Here is a tiny trained network, its code and every weight. The questions are about switching its units off for an input and a class, where a switched-off unit gives its printed mean instead of its output.

import numpy as np


def w(rows, s, z=0):
    codes = np.array(rows[::2]) - 128.0
    scale = np.full(codes.shape[1], s)
    scale[-1] = z or s
    return codes * scale


def f(y):
    return y / 2 * (1 + np.tanh(0.7978845608 * (y + 0.044715 * y**3)))


def log_softmax(a):
    a = a - a.max(-1, keepdims=True)
    return a - np.log(np.exp(a).sum(-1, keepdims=True))


def net(x, mask):
    res = np.array(x, float).reshape(1, 3) / 4 @ E
    y = f(res @ A[0][:, :-1].T + A[0][:, -1])
    res = res + np.where(mask, y, B[0][:, -1]) @ B[0][:, :-1]
    return log_softmax(res[-1] @ U[:, :-1].T + U[:, -1])


A, B = {}, {}
E = w([
[180,82,53,87],'x0',
[147,49,201,100],'x1',
[253,196,126,97],'x2',
],0.012)
A[0] = w([
[161,149,70,113,118],'neuron 1',
[74,117,240,141,121],'neuron 2',
[188,99,119,169,106],'neuron 3',
[88,101,206,117,109],'neuron 4',
[158,111,143,75,73],'neuron 5',
[178,34,116,125,88],'neuron 6',
[35,62,132,151,194],'neuron 7',
[112,65,83,60,40],'neuron 8',
[57,226,34,154,221],'neuron 9',
[85,141,154,45,116],'neuron 10',
[150,163,63,79,121],'neuron 11',
[95,120,149,110,140],'neuron 12',
[48,95,60,105,37],'neuron 13',
[172,127,99,109,108],'neuron 14',
[35,235,45,168,17],'neuron 15',
[98,122,165,142,125],'neuron 16',
[111,120,132,108,109],'neuron 17',
[23,54,20,151,19],'neuron 18',
[93,127,140,82,145],'neuron 19',
[114,243,176,135,2],'neuron 20',
[132,169,47,113,130],'neuron 21',
[86,135,152,113,117],'neuron 22',
[153,125,114,132,110],'neuron 23',
[126,110,160,162,102],'neuron 24',
[162,143,79,185,124],'neuron 25',
[126,128,68,126,130],'neuron 26',
[144,189,67,141,111],'neuron 27',
[107,249,225,174,99],'neuron 28',
[49,45,42,153,157],'neuron 29',
[108,165,128,136,92],'neuron 30',
[224,169,206,135,41],'neuron 31',
[55,165,81,125,115],'neuron 32',
[179,67,171,96,100],'neuron 33',
[92,221,191,99,191],'neuron 34',
],0.013,0.009)
B[0] = w([
[133,124,101,157,170],'neuron 1',
[127,125,104,195,211],'neuron 2',
[123,129,104,121,145],'neuron 3',
[130,136,130,164,180],'neuron 4',
[125,127,102,108,144],'neuron 5',
[115,148,163,72,162],'neuron 6',
[128,129,161,200,245],'neuron 7',
[122,125,189,129,146],'neuron 8',
[145,134,85,46,253],'neuron 9',
[128,129,131,135,134],'neuron 10',
[129,120,95,165,178],'neuron 11',
[144,126,131,145,152],'neuron 12',
[146,126,98,93,166],'neuron 13',
[126,126,94,137,159],'neuron 14',
[93,120,255,148,201],'neuron 15',
[145,134,126,150,160],'neuron 16',
[125,127,131,130,128],'neuron 17',
[143,132,46,54,204],'neuron 18',
[135,124,131,140,144],'neuron 19',
[146,118,47,108,159],'neuron 20',
[123,118,106,177,179],'neuron 21',
[138,129,120,139,151],'neuron 22',
[128,121,117,128,135],'neuron 23',
[116,128,125,140,139],'neuron 24',
[141,131,115,154,157],'neuron 25',
[143,133,137,153,152],'neuron 26',
[140,123,97,170,176],'neuron 27',
[125,132,136,46,210],'neuron 28',
[107,127,199,80,225],'neuron 29',
[130,126,131,115,136],'neuron 30',
[103,124,200,67,187],'neuron 31',
[133,130,146,101,178],'neuron 32',
[132,130,132,66,170],'neuron 33',
[114,123,186,124,203],'neuron 34',
],0.033,0.015)
U = w([
[48,138,233,92,254],'0',
[114,136,90,21,123],'1',
[100,133,113,255,25],'2',
],0.008,0.0009)

Each question gives the input, the list of numbers given to net, and the class t.
The units are the neurons (one row each of A and B). Each row of codes is followed by its name. A weight is (code - 128) times the scale printed after its matrix; where a second scale follows, it is the last column's (A, B and U).
mask holds one flag per neuron, in row order. A switched-off neuron (its flag False) gives its mean, the last column of its row in B, instead of its output. The means were averaged over made-up inputs and are rounded, as every weight is.
A unit's drop is (log p(t) with every unit on - log p(t) with that unit switched off) / (log p(t) with every unit on - log p(t) with every unit switched off).
most important unit: the unit with the biggest drop
top k neurons: the k neurons with the biggest drops, biggest first
drop of u: that unit's drop, to one decimal
input [-4,-8,5], class 1: most important unit => neuron 9
input [1,-3,-1], class 1: top 2 neurons => (neuron 9; neuron 7)
input [-1,-5,1], class 1: top 4 neurons => (neuron 9; neuron 7; neuron 29; neuron 31)
input [-7,-4,1], class 1: top 4 neurons => (neuron 20; neuron 9; neuron 28; neuron 7)
input [2,-5,-6], class 1: top 3 neurons => (neuron 18; neuron 9; neuron 13)
input [1,6,2], class 1: top 4 neurons => (neuron 15; neuron 7; neuron 29; neuron 34)
input [-8,0,5], class 1: top 4 neurons => (neuron 20; neuron 15; neuron 28; neuron 7)
input [-5,-6,3], class 1: top 2 neurons => (neuron 9; neuron 20)
input [4,-1,-8], class 1: top 2 neurons => (neuron 18; neuron 13)
input [-5,-3,5], class 1: drop of neuron 20 => 0.3
input [-4,3,-6], class 2: drop of neuron 8 => 0.0
input [-3,2,0], class 2: drop of neuron 31 => 0.2
